Each row, then roughly how far along a hidden order it lies, from 0 to 15
[ -8.0  -2.5 -23.6  -1.1  -6.1  -1.8   4.9   0.4  -0.6  -0.8   7.7 -10.3
  -8.0 -21.8 -23.1  19.4 -10.3   5.2  15.6  -2.4  -2.9   1.9 -10.0   2.3
  -2.2] => 11
[-11.8  -3.0 -33.9  -0.8 -11.9  14.7  13.1   4.4  -0.2   1.8   3.5 -10.6
 -18.4 -14.9 -23.1 -27.5  -2.7  -5.9   0.5  78.3  12.7   0.9  -6.1  -6.4
  -1.1] => 1
[  6.9   3.3  -9.7   6.0   4.2   1.3  -9.1   4.3   5.3   2.4 -23.9  15.1
  -4.5  17.6  19.1 -17.8   0.7  -3.4  -6.8  21.1  -0.6 -12.0  -7.1  -1.8
  -3.9] => 0
[ -7.9  -1.4   5.1   2.1  -7.4 -13.9   8.9  -6.6  -0.8  -1.1   0.4 -17.5
   7.6 -11.1   6.3  35.1  -1.3   1.4  11.6 -56.9 -11.8   7.1 -42.2  12.0
  -0.1] => 15
[ -3.3   0.4   3.7   3.2   0.9 -14.0  -9.2  -2.0   5.9   1.6  -3.6  -4.6
   7.3  -5.1   7.3  22.3   4.9  -4.8   5.5 -61.1  -8.4  -0.5  -6.8   0.5
  -1.8] => 12
[ -5.8   1.2  -4.2   9.4  -1.0  -2.5 -12.8   0.1  17.2   3.9 -21.2   3.6
   1.6  22.4   6.5  22.4   9.5 -16.6   0.6 -70.7  -3.7 -20.4 -15.5   6.6
  -3.7] => 0
[  8.6   3.7   7.0   1.6   4.7   7.2   2.4   1.4  -5.9  -0.2 -17.7  13.6
  -7.7  11.9  25.0 -57.1   6.4   1.1 -14.3  51.7   9.2   4.2   5.3  -8.3
  -1.4] => 2
[  0.0  -2.4 -18.7  -5.8  -6.8   5.7   6.7   1.3  -8.7  -1.9  11.0  -3.8
  -7.8 -18.5 -25.0  -7.3  -6.7  11.6   8.9  50.0   0.1  12.1  16.0  -8.4
  -2.5] => 12
[ -3.1   0.0  -9.5   1.7   4.3  -4.1 -15.0   2.2  11.8   1.2   0.7   4.8
  -1.1  -4.3 -15.7  20.0   3.7  -6.1   9.0 -66.4  -1.1 -12.4  25.0  -4.7
  -4.3] => 7
[ 10.3   4.6  19.8   3.3   9.5  -6.5 -11.5   0.7  -2.7  -0.7 -16.8  12.5
  10.4  15.0  33.7 -18.9   3.3   5.4  -8.7  -6.8  -6.2  -0.1  -5.9  -1.1
  -0.6] => 9
[ -6.0   0.2 -10.0   4.4   1.6  -5.2 -11.5   1.2  12.9   2.9  -7.5   0.3
  -0.3   0.5  -2.5  19.1   5.1 -10.0   5.7 -46.1  -2.4 -12.9  -0.5  -1.8
  -3.8] => 5
[  0.9   1.7   8.8   5.1   5.1  -4.4 -15.9   1.2   9.6   0.3 -11.9  10.3
   6.4   5.5   8.7  19.6   5.6  -7.8  -1.2 -62.8  -4.5 -14.2   6.9   4.6
  -4.1] => 6
[  9.7   3.4   8.5   1.4   2.4  -2.4  -4.3   0.6  -2.6  -0.2 -13.4   9.0
   4.5  15.6  29.1 -24.3   3.7   0.5  -6.1  14.9   0.3   6.0   2.3  -6.2
  -2.8] => 9

Next part:
[ -0.1 -38.2   3.7 -53.4 -13.2   1.7 -29.1   2.3  -3.7 -25.1   4.1  17.2
  -4.4 -13.1  34.6  16.1  56.2   8.8   0.8 -27.8 -14.9  10.0  18.1 -13.7
  10.6   4.3 -11.7 -36.1  39.1 -19.2 -12.0  20.1  -0.1  25.6   8.6 -15.6
  -4.1  -2.1 -20.4  44.9  54.0  38.6  11.1] => 14
[-48.2 -35.5 -22.7 -54.6  23.6  -3.7 -44.3 -18.4 -13.1 -23.5   3.5  16.8
 -13.9  14.5  17.0 -19.3  46.3   9.1  33.5 -46.4  -8.0  -6.3  10.9 -13.1
  16.8   1.5 -21.5 -35.2 -32.9 -21.2 -13.1  41.6   1.8  27.2   7.6 -14.1
  18.7  -2.6 -20.7  23.2  37.8  34.7  -1.9] => 8
[-67.3   7.6 -26.8 -13.7  54.1  -9.6 -38.3 -24.9  -7.9   3.5  -7.7  -1.6
 -18.3  35.7  -8.4 -34.5   4.4 -12.6  31.6 -46.3  -4.5  -8.4  -3.2  15.8
  15.7   7.2 -22.3  -3.2 -46.3  11.7 -13.6  41.5  -8.3  20.8  -0.1   3.6
  30.0  -0.9  -7.4 -29.1   0.5 -21.8  -5.8] => 0
[ -1.5 -41.5   2.7 -55.0  -7.9   1.1 -35.4   1.0  -7.2 -25.4   3.0  18.1
  -4.4 -11.2  33.9  12.0  54.8   9.7  15.6 -33.7 -16.5   9.3  17.7 -14.0
  12.3   5.1 -14.2 -37.2  38.0 -19.9 -13.6  23.2  -1.3  27.5   8.1 -13.9
  -1.2  -3.4 -22.2  44.8  54.4  36.5  11.3] => 13
[  6.5   6.0  18.4 -36.3   2.7  -3.7  27.8   7.2  25.6  11.7  -3.8 -11.9
   5.2   9.8  16.6  10.8   0.1 -27.7 -48.0 -15.9 -14.7  32.0   5.1  20.8
  -6.9  20.1  -6.6  -0.7  63.0  29.9 -12.9   2.3 -14.0  -1.6   1.2  -2.5
   0.5   0.5   0.9  -9.3  12.3 -23.6  15.1] => 12
[-61.4   0.1 -24.2 -12.9  63.9  -9.7 -44.9 -20.1  -9.3  -8.3 -11.6   6.1
 -19.8  35.4  -5.3 -41.0  11.1  -3.3  41.3 -47.0  -9.7  -7.8  -0.9  12.5
  15.6   8.3 -21.7 -13.8 -43.5  -6.4 -17.7  40.3  -9.5  31.9  -0.5   2.7
  32.1  -3.7 -18.1 -27.1   3.0 -14.8   0.7] => 0
[-16.0 -41.5   6.2 -94.3 -11.2  -2.1 -25.8  -2.8   5.0 -21.8   9.5  13.3
  -1.4   0.7  49.1  17.9  65.7  -2.4 -27.5 -49.1 -18.7  23.9  21.4  -6.8
  11.2   6.5 -15.6 -43.9  62.5 -14.0 -16.2  30.1   0.9  27.5  12.2 -25.3
   2.1  -0.8 -23.3  40.3  65.5  39.0  13.8] => 15
[ 10.9   9.4  18.3 -23.1  -2.9  -3.3  33.8   8.5  24.0  13.8  -2.6 -13.1
   6.9   4.6  18.3  14.7   5.6 -24.7 -48.0  -8.3 -11.2  29.4   2.6  18.3
  -9.6  16.2  -1.3   3.6  60.1  28.6 -10.8  -2.8 -11.8  -5.6   0.3  -1.2
  -3.8   1.2   3.9  -8.1   8.6 -22.5  13.1] => 13
